Below are the code and all the weights of a small trained network. Each question names an input and a target symbol and asks about switching units off, where a switched-off unit gives its printed mean instead of its output.

import numpy as np


def w(rows, s, z=0):
    codes = np.array(rows[::2]) - 128.0
    scale = np.full(codes.shape[1], s)
    scale[-1] = z or s
    return codes * scale


def f(y):
    return np.maximum(y, 0)


def softmax(a):
    e = np.exp(a - a.max(-1, keepdims=True))
    return e / e.sum(-1, keepdims=True)


def log_softmax(a):
    a = a - a.max(-1, keepdims=True)
    return a - np.log(np.exp(a).sum(-1, keepdims=True))


def net(x, mask):
    ids = ['γμξπσφω'.index(c) for c in x.split()]
    T = len(ids)
    res = E[ids] + P[:T]
    u = 0
    for l in range(3):
        r = res
        for j in range(2):
            rows = slice(2 * j, 2 * j + 2)
            q, k, v = (r @ M[l][rows].T for M in (Q, K, V))
            z = softmax(np.where(np.tri(T) > 0, q @ k.T / 2**0.5, -1e9)) @ v
            o = O[l][rows]
            res = res + np.where(mask[u + j], z, o[:, -1]) @ o[:, :-1]
        u += 2
        y = f(res @ A[l][:, :-1].T + A[l][:, -1])
        res = res + np.where(mask[u : u + 4], y, B[l][:, -1]) @ B[l][:, :-1]
        u += 4
    return log_softmax(res[-1] @ U[:, :-1].T + U[:, -1])


Q, K, V, O, A, B = {}, {}, {}, {}, {}, {}
E = w([
[157,159,111,116],'γ',
[134,177,107,78],'μ',
[184,51,146,216],'ξ',
[206,223,100,73],'π',
[114,120,131,161],'σ',
[135,77,93,156],'φ',
[140,37,144,249],'ω',
],0.02)
P = w([
[129,138,114,104],'0',
[67,108,85,86],'1',
[124,173,226,90],'2',
[207,175,97,166],'3',
[31,81,33,123],'4',
[109,184,221,144],'5',
[191,230,134,254],'6',
],0.013)
Q[0] = w([
[251,181,83,174],'0.h1',
[179,101,33,131],'0.h1',
[151,140,40,175],'0.h2',
[163,119,108,157],'0.h2',
],0.011)
K[0] = w([
[94,153,34,162],'0.h1',
[156,28,66,38],'0.h1',
[18,71,121,155],'0.h2',
[11,163,86,153],'0.h2',
],0.011)
V[0] = w([
[91,83,160,130],'0.h1',
[166,101,157,119],'0.h1',
[105,108,72,100],'0.h2',
[10,126,136,149],'0.h2',
],0.013)
O[0] = w([
[100,95,7,95,253],'0.h1',
[99,101,89,248,196],'0.h1',
[185,1,32,91,254],'0.h2',
[157,111,173,27,182],'0.h2',
],0.0063,0.0022)
A[0] = w([
[80,145,89,106,250],'0.n1',
[182,110,145,161,200],'0.n2',
[141,147,111,168,172],'0.n3',
[3,153,84,136,218],'0.n4',
],0.014,0.0025)
B[0] = w([
[40,203,39,132,154],'0.n1',
[37,223,165,121,247],'0.n2',
[137,128,2,82,195],'0.n3',
[163,100,238,24,166],'0.n4',
],0.0089,0.011)
Q[1] = w([
[12,79,48,143],'1.h1',
[105,176,20,119],'1.h1',
[148,106,193,96],'1.h2',
[103,64,2,92],'1.h2',
],0.0096)
K[1] = w([
[143,22,123,195],'1.h1',
[144,176,36,128],'1.h1',
[196,184,222,1],'1.h2',
[148,185,66,179],'1.h2',
],0.0073)
V[1] = w([
[163,254,184,69],'1.h1',
[184,174,131,79],'1.h1',
[152,108,97,152],'1.h2',
[98,224,80,63],'1.h2',
],0.0066)
O[1] = w([
[177,121,55,49,2],'1.h1',
[133,177,168,112,49],'1.h1',
[86,185,254,178,158],'1.h2',
[100,171,142,137,204],'1.h2',
],0.0055,0.0042)
A[1] = w([
[163,205,2,57,104],'1.n1',
[129,125,88,220,5],'1.n2',
[45,203,56,93,175],'1.n3',
[79,183,50,169,165],'1.n4',
],0.0078,0.0023)
B[1] = w([
[94,93,130,227,231],'1.n1',
[234,143,68,139,209],'1.n2',
[2,63,170,120,244],'1.n3',
[71,185,76,56,254],'1.n4',
],0.0075,0.008)
Q[2] = w([
[65,163,164,212],'2.h1',
[87,97,77,120],'2.h1',
[119,239,109,78],'2.h2',
[133,170,2,190],'2.h2',
],0.0093)
K[2] = w([
[192,131,62,251],'2.h1',
[152,5,137,2],'2.h1',
[81,35,123,134],'2.h2',
[133,5,128,141],'2.h2',
],0.0079)
V[2] = w([
[37,128,255,180],'2.h1',
[214,108,138,107],'2.h1',
[110,209,150,63],'2.h2',
[155,146,156,173],'2.h2',
],0.0097)
O[2] = w([
[92,46,169,173,165],'2.h1',
[137,212,93,165,2],'2.h1',
[87,187,187,98,91],'2.h2',
[152,217,139,253,82],'2.h2',
],0.0061,0.013)
A[2] = w([
[143,123,35,54,79],'2.n1',
[177,34,81,113,4],'2.n2',
[2,128,141,189,2],'2.n3',
[167,132,186,87,68],'2.n4',
],0.0092,0.0031)
B[2] = w([
[186,161,168,1,156],'2.n1',
[226,193,104,119,165],'2.n2',
[206,215,140,158,254],'2.n3',
[214,151,133,28,130],'2.n4',
],0.009,0.015)
U = w([
[120,190,186,122,75],'γ',
[39,127,124,137,169],'μ',
[68,190,70,142,46],'ξ',
[244,217,249,158,76],'π',
[64,79,159,153,253],'σ',
[214,170,184,90,138],'φ',
[143,105,112,187,195],'ω',
],0.012,0.0049)

Each question gives the input, a string of symbols that net reads in full, and the target symbol t.
The units are the heads (2 rows each of Q, K, V and O) and the neurons (one row each of A and B). Each row of codes is followed by its name. A weight is (code - 128) times the scale printed after its matrix; where a second scale follows, it is the last column's (O, A, B and U).
mask holds one flag per unit, layer by layer, with each layer's heads first. A switched-off unit (its flag False) gives its mean, the last column of its rows in O or B, instead of its output. The means were averaged over made-up inputs and are rounded, as every weight is.
A unit's drop is (log p(t) with every unit on - log p(t) with that unit switched off) / (log p(t) with every unit on - log p(t) with every unit switched off).
The circuit of an input: a set's keep is (log p(t) with only the set's units on - log p(t) with every unit switched off) / (log p(t) with every unit on - log p(t) with every unit switched off). Starting from the 12 units with the biggest drops (on a tie, the unit counted first), units are removed one at a time, each time the one whose removal leaves the highest keep (on an exact tie, the one counted first), for as long as the keep stays at least 0.8.
units of the circuit, in order: the units of the circuit, biggest drop first
unit that matters most: the unit with the biggest drop
k most important neurons: the k neurons with the biggest drops, biggest first
top k neurons in layer l: the k neurons of layer l with the biggest drops, biggest first
which heads matter: for each layer, one digit per head in row order, 1 if its drop is at least 0.15 and else 0, layers parted by /
input ξ ω ξ μ, target ω: units of the circuit, in order -> (1.n1, 0.n2, 2.h2)
input σ μ ξ ξ, target σ: top 2 neurons in layer 0 -> (0.n2, 0.n1)
input π φ μ ξ φ μ μ, target φ: which heads matter -> 11 / 00 / 01
input φ ξ ξ ξ ξ σ, target φ: 2 most important neurons -> (0.n4, 2.n4)
input φ ξ ξ π ω, target π: unit that matters most -> 2.n3
input ω ξ φ, target σ: which heads matter -> 01 / 00 / 00
input φ σ ξ ξ ξ ξ ω, target ξ: units of the circuit, in order -> (0.n2, 0.n3)
input ω ξ μ φ σ, target σ: top 2 neurons in layer 0 -> (0.n1, 0.n4)
input ξ φ π ξ φ φ γ, target φ: which heads matter -> 01 / 00 / 01
input φ φ φ ω, target φ: 2 most important neurons -> (0.n2, 1.n1)
input π ω ξ ω ω φ φ, target ω: which heads matter -> 11 / 10 / 11
input φ ξ γ γ, target ξ: units of the circuit, in order -> (0.n4, 1.n4)
input ω ω μ ξ ξ φ σ, target ξ: which heads matter -> 00 / 00 / 00
input φ μ φ ω σ σ μ, target σ: 3 most important neurons -> (0.n2, 1.n1, 2.n3)
input ξ σ φ, target σ: 2 most important neurons -> (0.n2, 2.n3)
input φ μ ξ φ σ φ ω, target σ: unit that matters most -> 0.h2
input σ ξ σ ξ ξ ξ μ, target ξ: top 2 neurons in layer 0 -> (0.n4, 0.n3)
input ω ξ π ξ σ ξ π, target ω: units of the circuit, in order -> (1.n1, 2.n3, 1.h1)
input ξ φ ξ φ ω ω μ, target ω: top 2 neurons in layer 0 -> (0.n2, 0.n3)
input ξ ξ ξ ξ φ ξ ξ, target φ: top 3 neurons in layer 2 -> (2.n1, 2.n2, 2.n3)
